Below is a small trained network, with its code and all its weights. Each question gives an input and a class and asks what happens when units are switched off, that is, made to give their printed mean instead of their output.

import numpy as np


def w(rows, s, z=0):
    codes = np.array(rows[::2]) - 128.0
    scale = np.full(codes.shape[1], s)
    scale[-1] = z or s
    return codes * scale


def f(y):
    return y / 2 * (1 + np.tanh(0.7978845608 * (y + 0.044715 * y**3)))


def log_softmax(a):
    a = a - a.max(-1, keepdims=True)
    return a - np.log(np.exp(a).sum(-1, keepdims=True))


def net(x, mask):
    res = np.array(x, float).reshape(1, 4) / 4 @ E
    y = f(res @ A[0][:, :-1].T + A[0][:, -1])
    res = res + np.where(mask, y, B[0][:, -1]) @ B[0][:, :-1]
    return log_softmax(res[-1] @ U[:, :-1].T + U[:, -1])


A, B = {}, {}
E = w([
[243,198,77,60,58,53,144,188,76],'x0',
[161,77,163,85,207,146,37,82,11],'x1',
[116,87,53,195,150,171,151,232,51],'x2',
[134,115,139,129,120,121,131,134,126],'x3',
],0.012)
A[0] = w([
[111,102,97,195,153,203,121,190,66,41],'n1',
[158,71,154,134,239,163,35,46,25,148],'n2',
[59,132,120,193,29,181,227,159,247,134],'n3',
[141,155,89,153,14,161,228,130,196,135],'n4',
[82,93,88,212,188,201,147,241,74,94],'n5',
[160,23,145,82,197,176,61,66,66,186],'n6',
[106,56,80,182,188,146,166,210,95,72],'n7',
[103,160,196,63,118,88,99,31,174,73],'n8',
[58,135,92,194,120,104,171,155,251,169],'n9',
[133,195,161,85,91,64,109,60,191,5],'n10',
[238,194,88,41,104,59,132,170,57,37],'n11',
[36,80,182,162,157,166,134,119,163,137],'n12',
[166,142,76,105,101,97,160,149,100,93],'n13',
[95,134,77,223,122,126,211,189,94,70],'n14',
[113,153,255,107,136,140,158,39,206,34],'n15',
[38,37,187,199,198,188,148,92,158,67],'n16',
[11,69,159,245,186,162,104,48,144,79],'n17',
],0.0098,0.0029)
B[0] = w([
[40,126,87,115,116,57,67,168,141,184],'n1',
[66,32,212,27,232,211,82,116,47,255],'n2',
[133,35,239,41,236,217,89,92,57,224],'n3',
[187,57,200,106,185,184,122,3,62,206],'n4',
[69,169,110,56,96,34,47,199,213,208],'n5',
[113,63,186,103,238,199,51,86,109,235],'n6',
[62,152,106,64,82,65,52,199,209,187],'n7',
[12,143,99,73,133,49,100,219,193,196],'n8',
[86,1,175,43,216,222,45,20,34,203],'n9',
[29,204,120,86,50,82,113,218,224,183],'n10',
[215,180,43,222,75,215,252,64,75,213],'n11',
[181,210,48,212,18,134,191,137,144,193],'n12',
[151,183,83,152,125,164,205,156,123,166],'n13',
[67,176,51,81,111,17,133,203,228,183],'n14',
[38,192,77,79,90,31,107,250,244,195],'n15',
[214,201,56,214,35,188,234,109,72,221],'n16',
[231,190,63,222,42,202,251,52,94,228],'n17',
],0.0083,0.024)
U = w([
[132,55,218,89,221,218,69,79,65,253],'0',
[249,218,45,207,38,188,213,105,121,90],'1',
[36,191,95,84,89,44,62,225,254,53],'2',
],0.013,0.0054)

Each question gives the input, the list of numbers given to net, and the class t.
The units are the neurons (one row each of A and B). Each row of codes is followed by its name. A weight is (code - 128) times the scale printed after its matrix; where a second scale follows, it is the last column's (A, B and U).
mask holds one flag per neuron, in row order. A switched-off neuron (its flag False) gives its mean, the last column of its row in B, instead of its output. The means were averaged over made-up inputs and are rounded, as every weight is.
A unit's drop is (log p(t) with every unit on - log p(t) with that unit switched off) / (log p(t) with every unit on - log p(t) with every unit switched off).
The circuit of an input: a set's keep is (log p(t) with only the set's units on - log p(t) with every unit switched off) / (log p(t) with every unit on - log p(t) with every unit switched off). Starting from the 12 units with the biggest drops (on a tie, the unit counted first), units are removed one at a time, each time the one whose removal leaves the highest keep (on an exact tie, the one counted first), for as long as the keep stays at least 0.8.
units of the circuit, in order: the units of the circuit, biggest drop first
most important unit: the unit with the biggest drop
k most important neurons: the k neurons with the biggest drops, biggest first
drop of u: that unit's drop, to one decimal
input [-7,-5,5,7], class 1: 2 most important neurons : n16; n17
input [7,6,-4,-4], class 1: units of the circuit, in order : n11
input [-1,3,4,-6], class 2: 2 most important neurons : n3; n9
input [6,-4,-2,-1], class 1: 2 most important neurons : n2; n11
input [-7,-3,8,3], class 2: 3 most important neurons : n5; n7; n14
input [-8,-6,-2,-6], class 1: 2 most important neurons : n17; n16
input [4,-7,-7,-8], class 0: 4 most important neurons : n4; n3; n9; n5
input [-8,-6,-1,-7], class 1: 3 most important neurons : n17; n16; n12
input [-7,-6,-7,6], class 1: 4 most important neurons : n17; n16; n12; n2
input [-3,1,-4,7], class 2: 3 most important neurons : n11; n15; n8
input [7,-8,-1,6], class 0: 2 most important neurons : n3; n4
input [-8,-1,7,2], class 1: drop of n17 : 1.7
input [-7,-2,-5,-4], class 1: drop of n17 : 0.2
input [8,6,-5,7], class 1: most important unit : n11
input [0,4,-5,5], class 2: drop of n3 : 0.3
